Below are the code and all the weights of a small trained network. Each question names an input and a class and asks about switching units off, where a switched-off unit gives its printed mean instead of its output.

import numpy as np


def w(rows, s, z=0):
    codes = np.array(rows[::2]) - 128.0
    scale = np.full(codes.shape[1], s)
    scale[-1] = z or s
    return codes * scale


def norm(h):
    return h / np.sqrt((h * h).mean(-1, keepdims=True) + 1e-5)


def f(y):
    return np.maximum(y, 0)


def log_softmax(a):
    a = a - a.max(-1, keepdims=True)
    return a - np.log(np.exp(a).sum(-1, keepdims=True))


def net(x, mask):
    res = np.array(x, float).reshape(1, 8) / 4 @ E
    u = 0
    for l in range(4):
        y = f(norm(res) @ A[l][:, :-1].T + A[l][:, -1])
        res = res + np.where(mask[u : u + 8], y, B[l][:, -1]) @ B[l][:, :-1]
        u += 8
    return log_softmax(norm(res)[-1] @ U[:, :-1].T + U[:, -1])


A, B = {}, {}
E = w([
[121,173,149,151,216,125,77,226,174,195,106],'x0',
[129,127,125,133,129,131,134,127,127,132,126],'x1',
[220,185,87,29,219,48,164,93,174,116,196],'x2',
[127,126,126,133,126,122,135,132,128,127,128],'x3',
[137,230,194,72,67,165,215,169,156,73,38],'x4',
[184,136,32,150,66,156,90,196,222,65,145],'x5',
[32,207,79,138,155,134,114,32,192,134,88],'x6',
[172,34,150,122,148,87,134,101,196,141,2],'x7',
],0.011)
A[0] = w([
[181,98,28,133,97,184,57,167,223,37,109,5],'0.n0',
[183,2,142,101,101,97,115,62,226,122,11,26],'0.n1',
[138,49,79,115,6,136,219,5,123,96,138,24],'0.n2',
[125,141,36,97,86,211,104,189,197,91,204,68],'0.n3',
[174,66,129,93,107,124,163,196,79,141,134,107],'0.n4',
[39,196,57,206,159,119,173,35,194,113,70,39],'0.n5',
[148,48,38,160,152,149,94,48,142,199,164,83],'0.n6',
[130,138,201,151,151,106,160,66,67,190,103,35],'0.n7',
],0.0082,0.013)
B[0] = w([
[156,169,76,195,32,4,174,135,107,175,95,184],'0.n0',
[89,160,33,87,202,167,157,198,52,130,96,253],'0.n1',
[170,183,183,154,140,104,10,64,93,26,97,218],'0.n2',
[134,144,70,140,102,77,157,137,91,152,71,209],'0.n3',
[172,70,134,94,116,163,103,151,106,116,123,236],'0.n4',
[154,126,94,34,67,178,53,102,140,198,122,216],'0.n5',
[82,97,136,114,140,65,82,145,153,91,167,239],'0.n6',
[134,128,173,97,143,65,137,91,92,168,120,161],'0.n7',
],0.014,0.0044)
A[1] = w([
[125,28,128,153,145,81,153,103,202,131,8,116],'1.n0',
[170,177,189,211,155,94,51,226,187,221,114,55],'1.n1',
[108,156,134,150,195,135,102,224,197,249,64,51],'1.n2',
[115,33,70,235,185,99,119,79,138,153,155,47],'1.n3',
[100,92,130,154,114,163,174,153,200,109,149,1],'1.n4',
[39,191,92,143,92,167,165,152,29,111,230,105],'1.n5',
[163,182,197,111,68,210,254,131,184,77,31,36],'1.n6',
[13,87,176,249,35,179,52,163,106,136,35,56],'1.n7',
],0.009,0.0099)
B[1] = w([
[85,199,32,90,174,191,171,196,44,143,121,220],'1.n0',
[198,173,171,172,102,103,47,39,89,32,121,181],'1.n1',
[172,189,141,149,113,118,62,34,59,28,119,207],'1.n2',
[46,143,132,119,90,78,79,193,141,129,198,171],'1.n3',
[69,149,155,82,100,83,102,159,78,141,238,128],'1.n4',
[115,197,61,92,252,194,120,179,58,148,74,214],'1.n5',
[20,155,174,86,113,45,63,198,177,85,144,218],'1.n6',
[145,38,102,174,188,177,254,64,242,65,170,254],'1.n7',
],0.0094,0.0059)
A[2] = w([
[91,127,185,124,162,122,186,86,77,216,111,101],'2.n0',
[89,114,207,106,186,87,135,99,78,165,138,109],'2.n1',
[178,183,101,94,169,52,153,105,143,120,166,129],'2.n2',
[111,137,222,141,142,127,147,65,97,165,159,122],'2.n3',
[120,139,194,119,161,139,135,86,104,153,113,102],'2.n4',
[198,186,198,151,88,147,197,122,167,252,118,4],'2.n5',
[184,134,131,72,194,100,187,103,216,120,169,72],'2.n6',
[149,133,119,86,148,135,107,88,75,97,101,156],'2.n7',
],0.012,0.019)
B[2] = w([
[177,170,8,169,38,63,176,163,167,148,89,156],'2.n0',
[149,152,21,161,19,28,143,164,141,105,76,176],'2.n1',
[81,75,142,230,133,209,176,91,177,97,88,208],'2.n2',
[153,93,132,174,15,85,121,116,203,93,96,159],'2.n3',
[143,156,108,183,45,112,124,115,108,143,76,150],'2.n4',
[71,186,165,162,151,133,121,1,126,11,105,128],'2.n5',
[89,14,141,153,191,241,221,70,175,90,119,146],'2.n6',
[148,204,194,179,196,183,155,153,108,127,126,251],'2.n7',
],0.0096,0.012)
A[3] = w([
[25,167,254,11,90,87,120,206,191,105,146,73],'3.n0',
[121,225,200,88,107,130,213,147,192,122,67,135],'3.n1',
[129,97,240,3,120,56,126,96,135,239,214,10],'3.n2',
[236,49,240,129,90,155,165,252,75,150,171,103],'3.n3',
[22,160,91,93,91,189,58,28,222,244,133,108],'3.n4',
[65,46,149,112,160,70,48,128,114,196,232,79],'3.n5',
[181,83,59,173,125,160,194,128,232,107,139,127],'3.n6',
[210,46,188,130,104,104,132,232,124,188,170,96],'3.n7',
],0.0097,0.014)
B[3] = w([
[57,39,79,142,146,103,76,129,137,117,246,164],'3.n0',
[119,48,115,116,124,66,67,167,124,138,222,255],'3.n1',
[128,139,151,123,187,119,30,153,111,117,139,128],'3.n2',
[141,167,106,69,115,148,61,24,197,225,90,210],'3.n3',
[221,88,185,31,86,132,120,124,139,196,105,198],'3.n4',
[60,151,188,88,106,111,109,219,176,62,135,160],'3.n5',
[119,114,219,151,85,121,211,131,96,192,134,227],'3.n6',
[111,184,114,55,106,128,114,74,164,175,106,164],'3.n7',
],0.013,0.0084)
U = w([
[174,149,56,177,25,22,171,163,137,154,98,52],'0',
[38,74,143,91,139,58,53,186,174,100,219,54],'1',
[195,132,136,24,109,194,75,48,167,211,97,3],'2',
[191,187,220,187,143,127,73,43,94,6,142,182],'3',
[83,151,55,85,242,192,184,224,56,172,100,227],'4',
[84,48,216,195,153,193,245,108,185,150,169,54],'5',
],0.02,0.0027)

Each question gives the input, the list of numbers given to net, and the class t.
The units are the neurons (one row each of A and B). Each row of codes is followed by its name. A weight is (code - 128) times the scale printed after its matrix; where a second scale follows, it is the last column's (A, B and U).
mask holds one flag per neuron, layer by layer. A switched-off neuron (its flag False) gives its mean, the last column of its row in B, instead of its output. The means were averaged over made-up inputs and are rounded, as every weight is.
A unit's drop is (log p(t) with every unit on - log p(t) with that unit switched off) / (log p(t) with every unit on - log p(t) with every unit switched off).
most important unit: the unit with the biggest drop
k most important neurons: the k neurons with the biggest drops, biggest first
k most important neurons of layer l: the k neurons of layer l with the biggest drops, biggest first
input [5,4,-2,-3,8,2,-2,8], class 1: most important neuron	(1.n6)
input [1,1,-1,-7,8,-7,6,0], class 1: 3 most important neurons	(1.n6 3.n1 3.n0)
input [-4,6,-5,6,7,4,-8,3], class 2: 4 most important neurons	(3.n3 0.n4 3.n7 1.n3)
input [0,-6,6,1,6,-5,0,-3], class 1: 2 most important neurons of layer 1	(1.n7 1.n6)
input [-5,6,6,0,5,0,-3,5], class 5: 4 most important neurons	(2.n2 1.n2 2.n6 1.n5)
input [7,1,-7,5,-2,7,7,-5], class 0: 3 most important neurons	(0.n3 0.n0 3.n3)
input [5,5,5,-3,0,-5,-2,5], class 0: 2 most important neurons	(2.n1 1.n7)
input [1,8,-4,6,-1,-1,-8,-7], class 2: 2 most important neurons of layer 0	(0.n4 0.n1)
input [8,-2,6,-3,-7,-2,-5,-5], class 3: 2 most important neurons of layer 1	(1.n1 1.n6)
input [7,-4,-8,0,4,4,6,0], class 5: 3 most important neurons	(1.n7 3.n6 0.n2)
input [-6,4,4,8,8,6,-1,-6], class 1: 3 most important neurons	(1.n6 3.n1 0.n1)
input [8,-7,5,-8,-2,2,4,-8], class 3: 2 most important neurons of layer 1	(1.n1 1.n2)
input [-6,-5,-4,6,-7,-5,8,-1], class 2: 3 most important neurons	(3.n4 0.n5 3.n1)
input [5,1,-6,0,7,-1,-2,-7], class 1: 2 most important neurons	(1.n6 0.n1)
input [4,4,-5,-2,-6,7,0,-8], class 4: most important unit	1.n5
input [-2,-4,7,7,-6,0,-1,2], class 5: 4 most important neurons	(2.n2 2.n6 3.n6 1.n6)
input [6,7,5,-7,-2,7,-2,-2], class 0: 2 most important neurons	(0.n0 0.n3)
input [-5,-7,-6,1,6,5,3,3], class 1: 2 most important neurons	(1.n6 2.n2)
input [-2,-1,-4,5,4,-3,-3,-4], class 1: 2 most important neurons of layer 0	(0.n1 0.n6)
input [6,5,-8,-6,-4,1,-5,-3], class 5: most important unit	1.n7
input [-3,-5,-4,-8,4,7,8,-8], class 2: 2 most important neurons of layer 0	(0.n5 0.n1)
input [2,1,7,-8,7,3,-4,0], class 1: 2 most important neurons of layer 1	(1.n6 1.n7)
input [-4,2,-5,-4,3,2,7,-8], class 4: 2 most important neurons of layer 2	(2.n3 2.n4)
input [0,6,3,5,5,7,-8,-7], class 2: 2 most important neurons of layer 0	(0.n4 0.n1)
input [4,5,-8,-5,1,-8,3,0], class 0: 2 most important neurons of layer 2	(2.n0 2.n1)
